Below is a small trained network, with its code and all its weights. Each question gives an input and a class and asks what happens when units are switched off, that is, made to give their printed mean instead of their output.

import numpy as np


def w(rows, s, z=0):
    codes = np.array(rows[::2]) - 128.0
    scale = np.full(codes.shape[1], s)
    scale[-1] = z or s
    return codes * scale


def norm(h):
    return h / np.sqrt((h * h).mean(-1, keepdims=True) + 1e-5)


def f(y):
    return y / 2 * (1 + np.tanh(0.7978845608 * (y + 0.044715 * y**3)))


def log_softmax(a):
    a = a - a.max(-1, keepdims=True)
    return a - np.log(np.exp(a).sum(-1, keepdims=True))


def net(x, mask):
    res = np.array(x, float).reshape(1, 2) / 4 @ E
    u = 0
    for l in range(2):
        y = f(norm(res) @ A[l][:, :-1].T + A[l][:, -1])
        res = res + np.where(mask[u : u + 3], y, B[l][:, -1]) @ B[l][:, :-1]
        u += 3
    return log_softmax(norm(res)[-1] @ U[:, :-1].T + U[:, -1])


A, B = {}, {}
E = w([
[137,92,96,136,137,46,56,187,118,51,156,58],'x0',
[131,116,107,140,69,129,100,250,73,104,159,78],'x1',
],0.016)
A[0] = w([
[129,122,125,128,120,101,103,227,118,100,134,102,99],'L0N1',
[126,133,131,127,120,132,123,226,122,126,129,116,101],'L0N2',
[128,123,123,129,75,141,129,254,98,126,133,120,3],'L0N3',
],0.074,0.005)
B[0] = w([
[67,207,34,115,88,74,249,176,193,67,68,130,234],'L0N1',
[170,63,220,130,175,111,33,141,122,134,194,91,211],'L0N2',
[221,53,163,166,138,236,24,92,15,212,158,148,254],'L0N3',
],0.022,0.087)
A[1] = w([
[128,107,128,129,153,51,68,134,134,73,141,83,152],'L1N1',
[51,137,159,73,85,131,90,147,101,110,206,179,157],'L1N2',
[123,152,147,126,96,253,190,95,106,230,117,184,3],'L1N3',
],0.047,0.00077)
B[1] = w([
[57,78,131,68,155,73,33,21,95,64,192,198,148],'L1N1',
[137,101,144,124,183,113,85,74,138,126,135,142,128],'L1N2',
[34,217,234,86,118,172,254,112,229,213,116,132,254],'L1N3',
],0.0099,0.069)
U = w([
[56,120,137,97,173,81,67,28,158,48,204,199,77],'0',
[109,194,19,158,108,63,203,188,197,13,111,122,31],'1',
[254,62,181,212,158,202,5,164,64,161,194,100,252],'2',
[49,211,225,111,132,199,213,86,216,187,163,172,148],'3',
],0.0097,0.0024)

Each question gives the input, the list of numbers given to net, and the class t.
The units are the neurons (one row each of A and B). Each row of codes is followed by its name. A weight is (code - 128) times the scale printed after its matrix; where a second scale follows, it is the last column's (A, B and U).
mask holds one flag per neuron, layer by layer. A switched-off neuron (its flag False) gives its mean, the last column of its row in B, instead of its output. The means were averaged over made-up inputs and are rounded, as every weight is.
A unit's drop is (log p(t) with every unit on - log p(t) with that unit switched off) / (log p(t) with every unit on - log p(t) with every unit switched off).
The circuit of an input: a set's keep is (log p(t) with only the set's units on - log p(t) with every unit switched off) / (log p(t) with every unit on - log p(t) with every unit switched off). Starting from all 6 units, units are removed one at a time, each time the one whose removal leaves the highest keep (on an exact tie, the one counted first), for as long as the keep stays at least 0.8.
units of the circuit, in order: the units of the circuit, biggest drop first
most important unit: the unit with the biggest drop
k most important neurons: the k neurons with the biggest drops, biggest first
top k neurons in layer l: the k neurons of layer l with the biggest drops, biggest first
drop of u: that unit's drop, to one decimal
input [0,-1], class 3: top 2 neurons in layer 0 => L0N2, L0N1
input [5,-1], class 1: most important unit => L0N1
input [6,-6], class 0: top 2 neurons in layer 0 => L0N3, L0N1
input [-3,-3], class 3: top 2 neurons in layer 0 => L0N2, L0N1
input [6,-5], class 0: units of the circuit, in order => L0N3, L1N1
input [5,-3], class 1: top 2 neurons in layer 0 => L0N3, L0N2
input [7,-1], class 1: drop of L0N1 => 0.5
input [6,-8], class 0: drop of L0N3 => 0.9
input [5,-5], class 0: drop of L1N3 => 0.0
input [7,-7], class 0: 2 most important neurons => L0N3, L0N1
